Below is a small trained network, with its code and all its weights. Each question gives an input and a class and asks what happens when units are switched off, that is, made to give their printed mean instead of their output.

import numpy as np


def w(rows, s, z=0):
    codes = np.array(rows[::2]) - 128.0
    scale = np.full(codes.shape[1], s)
    scale[-1] = z or s
    return codes * scale


def norm(h):
    return h / np.sqrt((h * h).mean(-1, keepdims=True) + 1e-5)


def f(y):
    return np.maximum(y, 0)


def log_softmax(a):
    a = a - a.max(-1, keepdims=True)
    return a - np.log(np.exp(a).sum(-1, keepdims=True))


def net(x, mask):
    res = np.array(x, float).reshape(1, 2) / 4 @ E
    u = 0
    for l in range(3):
        y = f(norm(res) @ A[l][:, :-1].T + A[l][:, -1])
        res = res + np.where(mask[u : u + 5], y, B[l][:, -1]) @ B[l][:, :-1]
        u += 5
    return log_softmax(norm(res)[-1] @ U[:, :-1].T + U[:, -1])


A, B = {}, {}
E = w([
[154,76,111,50,169,255],'x0',
[94,162,105,116,90,175],'x1',
],0.0098)
A[0] = w([
[135,184,186,138,129,155,30],'L0N0',
[144,87,191,97,107,13,2],'L0N1',
[127,129,90,2,130,160,57],'L0N2',
[106,192,145,133,77,107,144],'L0N3',
[143,153,191,83,86,90,56],'L0N4',
],0.0087,0.0022)
B[0] = w([
[99,104,136,231,94,200,134],'L0N0',
[212,76,112,130,113,108,232],'L0N1',
[185,103,182,104,221,148,254],'L0N2',
[75,133,30,215,138,255,240],'L0N3',
[89,66,180,97,237,158,163],'L0N4',
],0.0088,0.0054)
A[1] = w([
[111,77,186,7,104,191,213],'L1N0',
[145,111,107,135,116,129,5],'L1N1',
[150,111,126,161,136,150,63],'L1N2',
[182,104,103,130,102,104,17],'L1N3',
[72,178,119,179,106,148,131],'L1N4',
],0.016,0.0024)
B[1] = w([
[198,151,58,189,192,174,246],'L1N0',
[98,141,201,255,66,54,136],'L1N1',
[80,184,175,92,105,110,168],'L1N2',
[117,185,209,103,156,66,158],'L1N3',
[59,17,108,128,43,225,200],'L1N4',
],0.0073,0.013)
A[2] = w([
[99,84,73,157,51,72,84],'L2N0',
[204,146,186,94,112,51,4],'L2N1',
[248,129,127,45,153,103,59],'L2N2',
[129,163,102,58,95,105,105],'L2N3',
[146,170,127,112,108,189,187],'L2N4',
],0.011,0.0022)
B[2] = w([
[153,173,151,49,152,129,225],'L2N0',
[109,29,99,221,177,123,205],'L2N1',
[96,167,113,95,67,147,254],'L2N2',
[62,121,127,116,190,62,128],'L2N3',
[179,109,123,77,111,3,217],'L2N4',
],0.012,0.0061)
U = w([
[21,100,96,99,11,180,192],'0',
[74,197,220,120,48,11,104],'1',
[146,170,164,98,115,86,31],'2',
[121,186,110,126,118,77,1],'3',
[250,138,55,108,208,162,200],'4',
[141,38,156,242,176,12,189],'5',
],0.013,0.0071)

Each question gives the input, the list of numbers given to net, and the class t.
The units are the neurons (one row each of A and B). Each row of codes is followed by its name. A weight is (code - 128) times the scale printed after its matrix; where a second scale follows, it is the last column's (A, B and U).
mask holds one flag per neuron, layer by layer. A switched-off neuron (its flag False) gives its mean, the last column of its row in B, instead of its output. The means were averaged over made-up inputs and are rounded, as every weight is.
A unit's drop is (log p(t) with every unit on - log p(t) with that unit switched off) / (log p(t) with every unit on - log p(t) with every unit switched off).
The circuit of an input: a set's keep is (log p(t) with only the set's units on - log p(t) with every unit switched off) / (log p(t) with every unit on - log p(t) with every unit switched off). Starting from the 12 units with the biggest drops (on a tie, the unit counted first), units are removed one at a time, each time the one whose removal leaves the highest keep (on an exact tie, the one counted first), for as long as the keep stays at least 0.8.
circuit, biggest first: the units of the circuit, biggest drop first
most important unit: the unit with the biggest drop
k most important neurons: the k neurons with the biggest drops, biggest first
k most important neurons of layer l: the k neurons of layer l with the biggest drops, biggest first
drop when u is switched off: that unit's drop, to one decimal
input [-5,-1], class 1: circuit, biggest first => [L1N0]
input [-8,-2], class 1: circuit, biggest first => [L1N0, L2N0]
input [-5,-2], class 1: 3 most important neurons => [L0N2, L0N3, L0N1]
input [-4,-1], class 1: 2 most important neurons => [L0N1, L0N3]
input [-6,1], class 0: circuit, biggest first => [L0N3, L1N4]
input [-8,-1], class 1: 3 most important neurons of layer 2 => [L2N0, L2N1, L2N2]
input [-6,-2], class 1: 4 most important neurons => [L0N2, L0N3, L0N1, L1N0]
input [1,-3], class 5: 2 most important neurons => [L2N1, L0N2]
input [-6,-1], class 1: 4 most important neurons => [L0N1, L1N0, L2N0, L0N3]
input [-1,-1], class 5: drop when L0N1 is switched off => 2.0
input [-1,-2], class 5: drop when L2N1 is switched off => 0.3
input [2,-8], class 5: drop when L2N1 is switched off => 1.4
input [0,-1], class 5: drop when L2N1 is switched off => 0.5
input [0,6], class 0: most important unit => L1N0
